Each row was made from one small tree. The marks that hang from a mark follow it in brackets, in alphabetical order. Every link used is in the known rows. Write each row's tree.
Known rows:
repa(giram tati vapa(gadup) voru(tabo)): [-3.37 -0.51  1.45  2.65 -2.37  1.38  3.27 -0.68  1.31 -3.22 -3.53  0.28
  6.79  0.70 -0.69 -2.19 -1.15  1.03  4.11 -0.19 -5.23  1.16  0.36 -3.91
 -0.14  3.18 -2.15 -2.44 -1.72 -3.33 -2.22 -3.26  0.51  4.08  4.20  3.12
 -3.24  1.32 -7.82 -0.02  4.07  0.55 -5.26  3.68 -0.38 -1.21]
vapa(gadup repa(voru(tabo(delu(dezu)) tati))): [ 1.11  0.52  0.31 -2.74 -5.71 -0.36  1.39  1.56 -1.43 -3.59  1.08  4.15
  4.07  1.69 -0.52 -4.32  1.79  3.95  1.32 -2.49 -0.55  2.60  1.16 -2.28
  0.35  2.99 -1.05 -2.70 -0.48 -0.21 -0.76 -2.02  3.73  3.26 -0.37 -1.60
  0.95 -1.96 -5.33  1.12 -1.44 -5.00  1.50  3.89  1.67 -1.53]
tati(delu(dezu vapa(gadup)) repa(giram voru)): [ 0.90 -1.68 -3.43  1.99  0.68  3.48  0.48 -0.03 -2.65 -3.75 -4.40  2.60
  3.92 -1.18 -3.56 -0.93  0.85  0.31  2.91  3.77  0.59 -1.10  0.37 -2.63
  2.47  1.59 -2.02 -2.16  0.09 -3.23  1.92 -0.19  5.13  1.90 -2.95  3.57
 -2.20  0.25 -4.92 -6.75  0.86  2.25 -4.38  1.05  2.13  3.61]
vapa(gadup(tati) giram repa(voru)): [ 0.65 -0.43 -1.19  0.09 -4.24 -0.62 -0.70 -0.54 -1.83 -6.43  0.51  2.89
 -0.32 -1.39 -0.72 -0.60  2.96  2.79 -2.40 -1.60 -2.14  2.98 -0.58  3.26
  0.65  1.40 -3.60 -0.68 -1.16 -2.60 -2.15 -1.50  3.86  2.47  0.86  0.44
 -1.10 -3.33 -6.17  1.93  0.98 -4.31  3.09  4.37  1.54 -0.22]
tabo(delu(vapa) gadup(giram tati)): [ 4.82  2.00  1.93  0.25 -0.16  0.10 -1.10 -2.03 -2.60  4.00  2.33  4.77
 -3.04  2.49 -0.39 -0.64 -0.93 -1.48 -0.44  3.48 -2.02  1.09 -2.07  2.60
 -0.86 -3.05  2.59  2.88  2.00  0.52  1.34 -2.11  1.50 -0.36 -2.74  3.10
 -0.13  1.28  2.26  1.19 -4.16  0.55  3.65  4.75 -3.40 -3.86]
delu(dezu(voru) vapa(gadup(giram))): [ 4.41  1.34 -5.02  2.98  4.47  0.44  0.16  0.15  2.19 -1.52 -0.53  6.01
 -1.63  2.82 -4.59 -1.56  0.00  3.93 -5.23  2.38  3.04 -0.42 -4.63  3.06
 -0.43  1.67 -0.35 -0.95  2.50 -0.62 -0.15 -0.78  6.91  0.32 -1.30  2.96
  0.11 -1.89 -0.69 -2.41 -6.40 -0.38 -1.94 -0.60 -2.28  1.77]
gadup(tati(repa(vapa))): [-0.80 -0.59  2.47  3.28 -1.70 -0.55 -0.97 -1.93  2.56 -3.51 -2.91 -0.71
 -2.26  0.29 -0.65 -0.07 -0.67 -1.39  0.75 -0.14 -3.00  0.04 -2.37 -0.39
  0.31  1.92  0.38 -1.64 -1.10  1.01  1.71 -0.61 -3.08  0.45  0.57  3.89
 -1.39  2.92  0.36 -2.51  3.36  4.09  0.98  0.66 -0.83  0.32]
dezu(gadup tati(repa(giram)) voru): [-0.05  0.05 -1.46  3.53  5.34  2.03  3.28 -2.29  5.51  0.18 -1.27 -2.78
 -0.74  1.37 -2.08  0.46 -0.45  2.85 -1.77 -0.20 -0.29 -0.07  2.85 -0.85
  1.53 -4.42  3.06 -1.86 -0.28  2.62 -1.32  2.89 -2.28  0.53 -2.26 -0.16
 -0.44  2.62  3.43 -3.54  7.65  0.48 -8.16 -0.15  0.23  4.62]
dezu(gadup(tati(delu repa(giram voru(tabo))))): [-1.71 -0.69  0.04  4.74 -1.59 -1.10 -0.49 -0.30 -0.82  0.12 -3.23 -1.13
  1.78 -1.67  0.22 -1.91  1.48  0.22  5.21 -0.17 -7.07 -1.53  4.31 -3.30
  1.80 -2.32 -1.32 -3.10 -0.85  0.47  2.25  0.92 -3.36  4.93 -2.80  5.29
 -1.24  5.18  0.12 -6.20  5.47  2.44 -5.88  3.88 -0.59  2.23]
gadup(tati(delu(vapa) repa)): [ 0.82 -1.08 -0.61  3.54 -0.53 -1.04 -4.26 -0.44  0.04 -3.20 -3.21  1.32
 -3.36 -0.62 -0.42  1.49 -0.20 -2.58  1.23  2.34 -2.75 -0.13 -0.27  1.18
  0.05 -0.62  0.99 -2.63 -0.34 -0.14  3.31 -0.45 -1.42  0.90 -3.67  3.85
 -0.47  1.71  2.74 -5.05 -1.76  3.14  2.04 -0.83 -0.12  3.51]
tabo(dezu(voru) gadup(tati) giram(vapa)): [ 2.94 -0.33  0.54 -1.56  2.33  1.11 -1.02 -1.17  1.03  2.64  6.11 -2.05
  1.57  0.60  2.03  2.68 -1.30 -0.05 -2.90  0.68  0.12  0.79 -1.93  2.17
 -0.52 -2.50 -1.10  3.62  0.28  0.23 -0.19 -1.58 -1.51 -2.96 -1.60 -0.63
 -0.73 -0.84  2.87  3.04  0.40  0.60 -0.53 -1.12  0.23 -3.58]
giram(gadup tabo vapa(repa)): [-5.38 -0.36 -1.39 -1.38  0.85 -3.65 -1.77  0.77  0.25 -0.62 -0.96 -4.47
 -2.01 -2.04  0.81  1.64  1.48 -3.04 -0.68 -3.97  3.06 -2.74  1.12  2.91
 -2.49  1.47 -3.55  1.81  2.64 -0.87 -1.95  3.54 -3.89 -4.44  4.17 -2.56
  1.45 -2.70  1.46  4.50  0.03  0.56  4.11 -3.10 -0.85 -2.25]
tabo(delu(dezu(voru) giram(vapa)) gadup(tati)): [ 5.50  5.49  0.04 -1.74  3.83  0.84  1.66 -3.96 -0.71  1.89  3.79  2.61
 -0.26  0.84 -0.42  0.54 -0.78 -0.32 -1.25  2.86  1.27 -1.82 -5.56  2.62
  2.80 -1.39 -0.50  2.90  1.37  2.25  2.42  0.89  5.66 -3.43 -0.35  3.58
  0.77 -1.31  1.46  1.37 -1.31  1.07 -0.42 -0.86  0.22 -2.13]
dezu(tati(delu repa)): [-0.12 -2.66  0.77  1.08  0.10 -1.13 -4.34 -0.37  2.03 -1.29 -2.77 -0.79
 -3.72 -1.80 -0.69  2.15 -0.34 -2.49  0.72 -0.83 -1.07  0.84  0.75 -1.27
  0.25 -1.29  3.62 -2.55 -3.59  1.38  1.10  1.89 -2.65 -0.16 -3.85 -0.92
 -0.16  4.21  4.68 -5.26  4.01  1.59  0.11 -2.97  0.41  3.75]
tabo(dezu(tati(delu repa(voru))) giram(gadup)): [ 1.19 -4.62  2.15 -3.29 -0.77  3.49 -3.21  2.49  0.76  2.36 -0.15 -2.88
  4.39 -5.12  1.67  4.14  0.82 -0.25  2.86 -2.31  0.10  2.21  2.24 -3.01
  1.54 -2.10  2.08  0.64 -4.11 -0.34  1.38 -0.66 -2.79 -2.79 -2.51 -0.82
 -0.30  3.33  3.48 -5.43  7.52 -1.05 -2.06 -3.08  3.39  0.04]
giram(tabo(dezu(voru)) vapa(gadup repa)): [-1.19 -2.47 -2.39 -1.50  0.46 -0.18  0.45  0.37  1.21 -1.94  3.28 -3.48
 -1.16  0.24  1.38  1.38  1.13  2.73 -3.00 -4.39  4.44 -0.75 -1.00  1.85
 -1.47  1.50 -3.81  3.50  1.77 -3.73 -3.55  2.05  1.27 -3.82  2.51 -4.56
 -1.97 -2.87 -2.04  4.55 -1.02 -0.53  1.20 -4.24  1.99 -2.04]
vapa(gadup giram(tabo(delu dezu(voru)))): [ 1.35  0.17  0.19 -2.11 -0.18  2.17  1.74  1.66 -1.64  2.41  5.60 -1.88
 -3.75 -1.10  1.67 -1.44 -0.80  2.68 -1.98 -1.60  5.04  1.79 -2.22  1.48
 -0.84 -0.31  0.07  3.63 -1.89 -0.66 -2.04  0.05  4.34 -1.56  1.42 -4.72
 -1.71 -0.83 -2.77  4.59 -2.99 -1.44  1.40 -1.94  0.99  0.44]
tati(repa(giram vapa voru)): [-3.02 -0.81  0.91  2.41 -0.21  2.84  1.64 -1.31  2.07 -1.22 -6.07 -3.23
  3.59 -1.16 -2.60 -0.71  0.61 -1.01  2.70  1.62 -2.36 -0.57  1.46 -3.84
  0.93  2.85 -1.30 -0.37 -1.04  0.26  0.50  1.32 -2.26  1.46  1.58  2.77
 -2.48  3.14 -3.70 -2.47  7.51  3.60 -4.84  1.34  0.56  2.24]
voru(tabo(delu(dezu) giram(gadup(tati) vapa))): [ 0.75  1.49  2.05 -1.47 -0.31 -2.64 -0.51  2.57 -1.05  2.72  3.50 -0.18
  1.54  0.56  4.13 -0.71 -1.85 -2.96  3.08 -2.06 -0.24 -2.07 -1.89  0.52
 -1.05 -0.83  0.09 -0.84  1.08  0.67  2.65 -1.78 -0.16 -0.71  2.28  1.96
  2.72  0.86  2.43  1.13 -2.49  0.49  1.60  0.63 -2.52 -4.64]
repa(giram(vapa) tati voru): [-3.09 -0.25 -1.10  2.41  3.06  0.59  1.00 -2.99  3.02 -2.76 -4.07 -3.08
  5.03 -2.68  0.35  1.68 -0.27 -3.71  1.32  0.54 -3.26 -0.06  2.00 -0.62
 -0.10  0.53 -2.34 -0.92  0.48 -2.69 -2.25  2.11 -1.89  0.06  1.11  3.31
 -2.07  0.03 -2.10  1.89  3.69  0.32 -4.51 -0.75  0.48 -0.56]
giram(tabo(delu(dezu) gadup) vapa(repa(voru))): [ 1.01  0.28  0.06 -6.19 -0.81  0.71  0.67 -1.96 -3.98  1.09  1.88 -1.08
  1.81 -0.11 -0.10  0.18  1.45 -0.22  1.64 -0.13  3.18 -2.55  0.35 -0.64
  0.82 -0.01 -2.27  4.04  1.72 -1.47 -1.10  3.57  2.38 -3.80 -0.66 -1.97
 -0.96 -2.14 -2.41  4.21  1.22 -0.85  2.76  2.41  1.59 -3.71]
repa(giram(tabo(gadup))): [-2.86 -0.15  0.04  0.74  2.50  0.03  1.11 -1.99 -2.30  3.43  0.88 -0.91
 -2.44 -0.75 -3.01 -1.06 -1.52 -3.35 -0.64  2.50  0.79 -1.53  1.59  0.35
 -2.30 -0.85 -0.65  2.16  0.07  1.52 -2.08  1.06 -2.68  0.41 -0.50 -3.20
 -0.95 -0.69  1.21  3.01  0.15  2.52 -0.49  2.87 -1.88 -0.36]
vapa(repa(giram(gadup) tati voru(tabo(delu)))): [-2.15  1.52  2.08 -1.61 -2.63  2.42  2.15  0.20  0.57  0.76 -1.77 -2.63
  6.53  0.59  2.22 -0.36  1.12  0.32  6.55 -1.14 -2.58  1.71  3.88 -2.36
 -1.56 -1.19 -0.36 -0.29  0.03 -2.10 -0.42 -2.12 -2.90  1.40  3.02  0.86
 -1.20 -0.14 -3.31  2.04  3.20 -3.53 -2.71  3.34  0.98 -1.32]
delu(giram(vapa(gadup))): [-1.55  0.88 -1.20  2.13  1.90 -3.58  0.18 -0.24 -1.36 -2.12 -0.75  2.24
 -0.99 -2.05 -0.48  0.62  0.76 -2.91 -4.44 -0.12  0.79 -0.75 -3.69  2.20
  1.48  4.21 -1.73  0.75  0.64 -0.72 -0.85  1.52  4.11 -1.82  4.43  0.19
  1.07 -1.38 -2.22  2.75 -1.63  1.26  0.66 -3.89 -1.35  0.06]
giram(gadup tabo(delu(dezu))): [ 0.05  1.35  0.20 -1.62  2.94 -0.86 -0.15 -0.88 -1.09  3.49  1.02  0.20
 -3.45 -2.22 -0.91 -1.78 -1.81 -3.61  0.90 -1.97  5.00 -1.43 -1.70  1.55
 -2.06  0.75  1.38 -0.30  0.40  2.14  0.55  1.88  0.39 -3.47  0.72 -1.35
  0.87  0.01  2.05  2.16 -3.17  0.49  2.07 -0.92 -1.46 -0.30]
delu(giram(tabo(dezu gadup(tati))) vapa(repa)): [ 2.55 -1.35  0.64 -2.23 -1.78  3.69  3.27 -0.78 -3.83  0.69  3.36  4.55
 -1.10  1.63  0.24  2.68  0.49  2.79 -2.90  3.13  0.69 -0.42 -0.69  2.07
  1.33 -1.95 -0.86  4.44  2.79 -2.61 -0.53 -3.73  2.27  0.17  0.61 -0.86
  0.77 -5.68  0.48  0.40 -4.24 -1.72  5.17  3.05  3.15 -4.04]
dezu(tati(repa) voru(tabo)): [-0.52 -0.53  0.38  2.23 -0.02 -1.44 -0.90  2.85  6.51  0.08 -1.09 -2.13
 -2.00  2.53 -1.32 -0.21  0.26  4.53 -0.60 -0.87 -1.66 -0.86 -0.08 -1.72
 -0.97 -2.18  1.64 -2.33 -3.10  3.03 -0.42  1.00 -3.73  1.20 -0.52 -1.66
  0.88  3.61  5.11 -4.04  3.47  0.17 -2.36 -0.89 -0.34  4.39]
giram(gadup tabo(delu) vapa): [-3.68  1.31  0.86 -1.64  2.15 -3.79 -1.73  0.37 -0.88  3.68  0.33 -4.91
 -2.62 -3.36  2.20 -0.15 -0.84 -6.17  1.78 -3.76  3.10 -2.47 -0.17  2.05
 -2.65  0.57 -0.93  2.41  1.15  1.00 -0.43  4.25 -2.50 -6.16  3.54 -2.02
  0.79  1.08  2.34  6.00 -0.64  2.15  3.29 -3.54 -2.40 -2.35]
voru(tabo(delu gadup)): [ 0.11  2.13  3.08 -0.71 -1.84 -2.83 -1.23  0.27 -2.97  5.77  2.29  0.72
 -2.17  2.84  0.11 -3.07 -1.22 -1.67  0.96  1.16 -0.64  0.80 -0.36 -0.56
 -2.37 -0.59  2.72  0.49 -1.26  3.10  0.26 -1.04 -2.67  0.60 -0.60 -3.59
  0.25  2.50  0.80  3.46 -2.54  0.03  2.13  3.18 -3.09  0.55]
tati(repa(giram(tabo))): [-3.88 -1.97  0.21  2.72  1.17  0.55  1.28  0.75  0.65  0.13 -1.85 -3.56
 -2.77 -1.70 -1.95 -0.25 -0.16 -2.05  0.77  1.59  0.60 -2.33  1.80 -1.97
 -1.22  0.23 -0.49  0.75 -0.49  0.73 -0.32  2.41 -3.69  1.12  0.80 -0.91
 -1.17  1.47  2.18 -1.29  2.10  4.30 -1.69  0.21 -0.75  2.01]
vapa(gadup(tati(delu)) giram repa(voru(tabo))): [-0.56 -0.67 -0.73  0.07 -7.17 -2.54 -3.45  2.48 -3.93 -4.79 -0.28  2.56
 -0.04 -1.30  1.00 -1.49  3.05  2.91  2.13 -2.14 -4.71  1.60  0.70  0.73
  0.25  0.98 -4.31 -1.92 -2.65 -2.81 -0.10 -2.67  3.04  5.16  0.13  0.90
 -0.21 -0.92 -5.76 -1.27 -0.19 -3.32  2.99  3.92  0.73  0.19]

Which tree is each row?
[ 2.58  3.18 -1.31 -0.91 -1.71  0.60  2.58  2.82 -1.29 -0.48  0.41  4.10
  0.41  5.50 -0.16 -1.06  1.14  5.68 -1.80  2.30  1.24  0.48 -1.61  0.98
  0.72  1.57  0.60  0.78  1.49 -0.83  1.37 -2.99  7.07  0.96  3.85 -1.96
  1.16 -3.21 -4.25  1.66 -5.72 -3.29  0.11 -0.12  0.62  3.46]	dezu(voru(tabo(delu(giram vapa(gadup repa)))))
[ 5.56 -1.02  3.44 -3.09 -0.67  3.91  0.68 -1.05 -3.86  4.67  6.12  2.95
  0.68  2.80  2.84  1.26 -3.10 -1.31 -0.67  3.36 -0.14  3.44 -0.40  1.08
 -0.25 -3.49  4.65  2.79  0.45 -0.93  1.59 -5.62  0.98 -0.72 -3.32 -1.75
 -0.60 -0.71  0.94  2.50 -4.03 -1.35  2.84  3.73  0.61 -3.31]	tabo(delu(vapa) dezu gadup(tati) giram)
[ 1.08 -3.70  1.08  0.57 -0.38 -1.04 -0.82  0.16 -0.78 -1.57  5.10  0.48
  0.61 -1.01  3.74  1.73 -1.45 -2.22 -2.70 -2.85 -0.38  1.77 -2.35  1.75
 -0.26  0.82 -0.77  1.17  0.20 -3.42 -1.36 -2.53  1.38 -1.09  0.88 -0.50
 -0.86 -0.35 -0.87  3.00 -1.24  0.25  1.35 -1.31 -0.26 -4.95]	tabo(dezu giram(vapa(gadup(tati))))
[-0.78 -0.26  0.63  0.54  0.20  0.74 -3.08 -4.03  1.83 -3.53 -6.38 -0.07
  2.82 -3.33 -0.56  1.59 -1.20 -3.35  3.15 -0.12 -4.15  2.33  0.10 -1.45
  0.54  3.34  0.59 -3.39 -2.82 -1.06  0.93  0.04 -0.91  0.11 -1.15  4.33
 -3.17  2.09 -3.31 -1.57  3.30  0.68 -2.31 -2.26  0.79  2.05]	repa(tati(delu) vapa voru)
[-1.88  2.18  1.64 -2.72 -1.03 -2.66  0.33  4.45 -0.44  2.07  2.66 -1.42
  4.04 -0.06  3.35 -1.52 -1.20 -2.59  2.27 -1.67  1.47 -0.63  0.86 -1.36
 -0.51  0.89  0.19 -1.31  0.94  2.72  1.66 -1.50 -1.80 -0.18  2.49 -0.58
  4.79 -0.87  2.36  1.97 -2.38 -0.63  1.71 -1.54 -1.68 -4.17]	voru(tabo(delu(dezu) giram(gadup vapa)) tati)
[-1.79  1.72  1.54 -2.84 -7.29 -0.92  0.55  4.04 -1.12 -1.50 -0.25 -0.52
  2.40  0.37  1.71 -2.67  2.71  3.14  1.08 -0.84 -2.63  3.11  4.20 -1.47
  0.02  0.78 -0.89 -1.01 -1.58  1.65 -0.59 -1.37 -0.69  5.10  1.13 -2.60
  2.74 -1.88 -3.62  2.54 -0.19 -5.95  3.79  3.39  1.46  0.25]	vapa(giram repa(voru(tabo(delu) tati)))
[-2.14 -2.42  0.25  0.58  1.37  5.29  0.81 -0.24  1.91  1.77 -2.03 -6.30
 -0.20 -1.45 -0.07  1.15 -1.50  0.01  4.31  0.53  1.49 -2.09  1.03 -4.18
 -0.32  0.46 -0.67  2.43 -1.25 -0.48  1.68  1.19 -2.40  0.00 -0.04  0.38
 -3.51  3.28  0.11 -4.43  4.61  5.91 -4.93 -4.62  1.99  1.48]	tati(delu repa(giram(tabo(dezu(voru))) vapa))
[ 1.42  0.64 -0.43  0.04  4.18 -1.21  2.15 -3.13 -1.81  2.58  1.44  2.03
 -4.84 -0.17 -0.75 -2.43 -2.13 -1.93 -1.68 -1.53  3.40 -1.10  0.25  0.70
  0.50 -0.32  3.93 -2.01  1.25  2.00 -0.07  3.15  1.90 -0.71 -2.07 -1.16
  0.36  0.49  0.94  1.68 -3.20 -0.31 -0.84  0.91 -1.83  1.45]	giram(tabo(delu(dezu(gadup))))
[ 2.89  2.83 -1.81 -1.25  1.92  3.36 -0.03 -0.50 -0.78  2.14  0.86  3.24
  1.94 -0.49 -1.67  1.29 -0.38  1.36 -3.01  4.89  1.33  2.38 -0.10  1.13
  2.11 -0.48  0.56  1.48  0.23  2.53  1.76 -2.72  1.83 -0.36 -3.01 -0.32
  1.91 -3.70  1.99 -2.02 -3.81 -1.01  0.15 -4.09  2.88  1.33]	tabo(dezu(voru(tati(delu(giram vapa)))) gadup)
[-1.00 -1.12  1.62  0.72 -1.86 -2.57 -0.70  2.99 -1.48  6.73  3.24 -0.88
 -0.04  2.04  2.21 -0.55  0.85  0.25 -0.84 -0.04 -0.45 -1.84 -1.42 -1.21
 -1.61 -1.04 -1.52  4.35  1.64 -0.76 -1.93 -0.33 -4.04  0.90  1.17 -0.32
  1.07  2.69  2.42  0.63 -1.96  1.63  1.87  0.23 -3.64 -6.22]	voru(tabo(dezu gadup(giram(vapa))))
[ 2.26 -1.02 -4.54 -0.79  0.66  1.37 -2.63 -1.69 -0.92 -3.73 -5.37  4.56
  1.21  0.31 -2.68  0.76  1.15  0.06 -0.37  1.83  0.58  0.29  1.60  1.08
  0.37  2.04 -0.35 -3.70  1.38 -1.92  1.50  0.21  3.77  1.46 -4.35  1.04
  0.12 -3.02 -2.74 -3.64 -3.50 -3.04  0.41  0.22  2.58  4.47]	tati(delu(dezu vapa(repa(voru))))
[ 0.63 -1.17  0.57 -2.51 -2.02  1.81  1.86 -0.97 -2.06 -4.57  0.97  1.81
 -0.85  2.06  1.68  1.35 -0.83  0.89  0.65  0.40  1.64  1.97  0.15  0.87
 -0.45  0.16  1.95  0.55  1.27 -5.12 -1.65 -2.30  3.74 -1.30  1.30 -1.87
 -2.50 -4.06 -4.12  4.07 -4.24 -2.34  3.51  1.24  1.72 -1.01]	giram(tabo(delu(vapa(gadup repa(tati)))))
[-3.25 -0.56 -0.38 -2.72 -0.59 -2.71 -0.97 -0.81 -2.40  0.09  1.42 -2.77
 -2.33  0.44 -0.28  1.67  1.21 -1.83 -1.61 -0.25  1.98 -2.34  0.99  1.52
 -1.41  0.17 -2.49  3.70  2.02 -0.88 -2.53  2.92 -3.02 -2.97  1.18 -4.14
 -0.08 -2.82  0.64  4.97  0.10  1.22  4.56  0.19 -0.63 -2.68]	giram(tabo(gadup) vapa(repa))
[ 0.80  2.40  0.21 -1.15 -0.42 -0.27  0.15  4.42  2.43  1.49  1.17  0.39
  2.11  3.56  0.74 -1.54 -1.97  2.17 -1.01  2.63 -1.38  2.10  2.68 -0.44
 -1.60 -0.18  3.01 -1.99 -0.04  3.79  2.17 -3.22 -0.18  2.33 -0.43 -2.46
  2.96 -1.57  2.40  1.91 -5.33 -2.35 -0.38 -0.18 -0.77  2.66]	dezu(voru(tabo(delu(vapa) giram) tati))
[-3.54 -0.37  1.09  2.50 -4.39 -3.73 -4.02  3.82  0.83 -1.82 -2.42 -1.42
 -1.16 -1.27 -0.01 -1.57  1.05 -1.20  2.55  0.04 -3.14  0.52  2.28 -3.23
 -0.57  1.30  0.33 -3.65 -2.62  3.38  2.21 -0.16 -5.95  3.76 -1.90  0.06
  1.92  2.83  3.48 -4.55  0.00  2.39  1.44 -2.21 -0.80  2.49]	voru(tabo tati(delu repa))
[-3.13  0.47  2.34 -0.44 -1.58  1.06  0.75  2.15  2.18 -1.12 -2.44 -3.58
 -0.52 -1.04  0.24  1.12  0.32  0.44  0.89 -1.09  1.22  0.07 -0.96 -0.76
  1.56 -0.65  0.88 -0.20 -2.70  1.80 -0.73 -0.29 -2.93 -0.74  3.76  0.36
  1.69  1.59  0.16 -3.45  7.46  0.92  1.52 -1.07  0.15  0.03]	dezu(tati(repa(vapa(giram(gadup)))))
[ 3.06  2.02 -5.95  1.57  5.40  1.21  2.44 -2.79  2.65 -2.74 -1.75  3.73
 -1.08  5.29 -3.17 -0.21  0.35  4.86 -5.86  1.63  3.67  0.00  0.76  3.66
  1.01 -0.65  1.64 -4.08  4.61  0.44  0.03  0.88  3.11  0.72 -3.04  0.16
  1.17 -4.87 -0.92 -1.34 -4.41 -3.59 -3.12  0.16  0.51  5.80]	delu(dezu(gadup voru) vapa(repa))
[ 3.46  1.59 -3.06  1.14  4.56  0.06 -1.30 -2.57  1.00 -1.28 -0.71  4.52
 -4.74 -3.40 -2.99  1.08 -1.16 -0.16 -1.47  1.22  0.25 -2.73 -3.78  2.47
  1.20  0.64 -1.22 -1.34 -0.69  2.07  3.27  1.35  5.57  0.22 -1.84  4.06
  0.65 -1.48  3.87 -4.01 -3.86  1.54 -1.18 -3.32  0.93  2.55]	gadup(tati(delu(dezu(voru) giram(tabo))))
[ 1.72 -1.39 -0.62  2.22  3.22 -0.05  2.22 -2.02  2.91 -1.70 -0.57  1.97
 -2.29  1.29 -1.88  0.12 -0.36  1.90 -3.02 -1.12  1.42 -0.48 -0.09 -0.88
  3.21 -2.55  4.63 -4.16 -0.37  1.90 -0.80  2.30 -0.52  0.74 -3.65  0.57
  1.16  2.06  3.35 -5.60  3.87 -0.47 -3.35  0.71  0.07  2.91]	delu(dezu(gadup tati(repa)))
[-0.23 -3.31  3.59 -0.42 -3.94 -0.56  0.42  4.61  0.60  5.29  3.55 -2.79
  0.92  2.41  2.94  1.61  1.71  3.33  1.04 -0.57 -1.14 -2.52 -0.95 -4.34
  1.01 -4.40  0.41  5.02 -0.36 -1.15 -2.29  0.02 -5.08  0.50  0.37 -0.17
  1.36  5.01  5.16 -4.31  4.51  2.23  1.34  0.54 -1.27 -7.03]	voru(tabo(dezu(tati(repa)) gadup(giram(vapa))))
[ 1.46  0.47 -2.40  3.00  5.37  0.07  0.83 -2.91  3.61  2.70  1.12 -0.55
 -2.34  0.79 -0.63 -0.88 -0.86  1.69 -5.53 -2.00  2.20  2.24  0.31  2.61
 -0.62 -0.71  2.45 -1.85  0.93  2.15 -1.33  1.64 -1.64 -0.83 -2.68 -1.82
 -0.70  0.56  1.56  1.20 -0.95 -1.81 -4.35 -2.81 -0.50  4.15]	tabo(dezu(gadup voru))
[-3.15 -1.96 -0.89 -1.65 -0.63 -0.78 -0.47 -1.37  2.02 -5.22 -2.71 -3.46
  2.27 -2.58  1.20  3.41  1.77 -0.22  0.47 -1.87 -1.30 -0.99  1.99  0.10
 -0.15  1.20 -3.31  0.82  0.92 -3.98 -2.93  3.08 -1.85 -2.10  1.94  0.67
 -1.79 -2.82 -1.52  3.42  2.07 -1.41  1.29 -1.02  2.20 -1.92]	giram(tabo vapa(repa(tati voru)))
[-0.82  3.74  2.21  0.19 -0.15 -2.64  0.28  2.54 -1.58  5.43 -0.35  1.28
 -0.92 -0.69  0.87 -1.90  0.01 -1.97  0.84 -0.32  0.48 -0.37 -1.34  0.31
 -0.87  1.47  1.75 -0.05 -0.47  3.32  2.34 -0.96 -0.18 -0.34  4.87 -0.57
  3.16  1.34  1.33  1.63 -2.94 -0.76  1.01 -1.36 -2.47  1.10]	voru(tabo(delu(giram(gadup))))
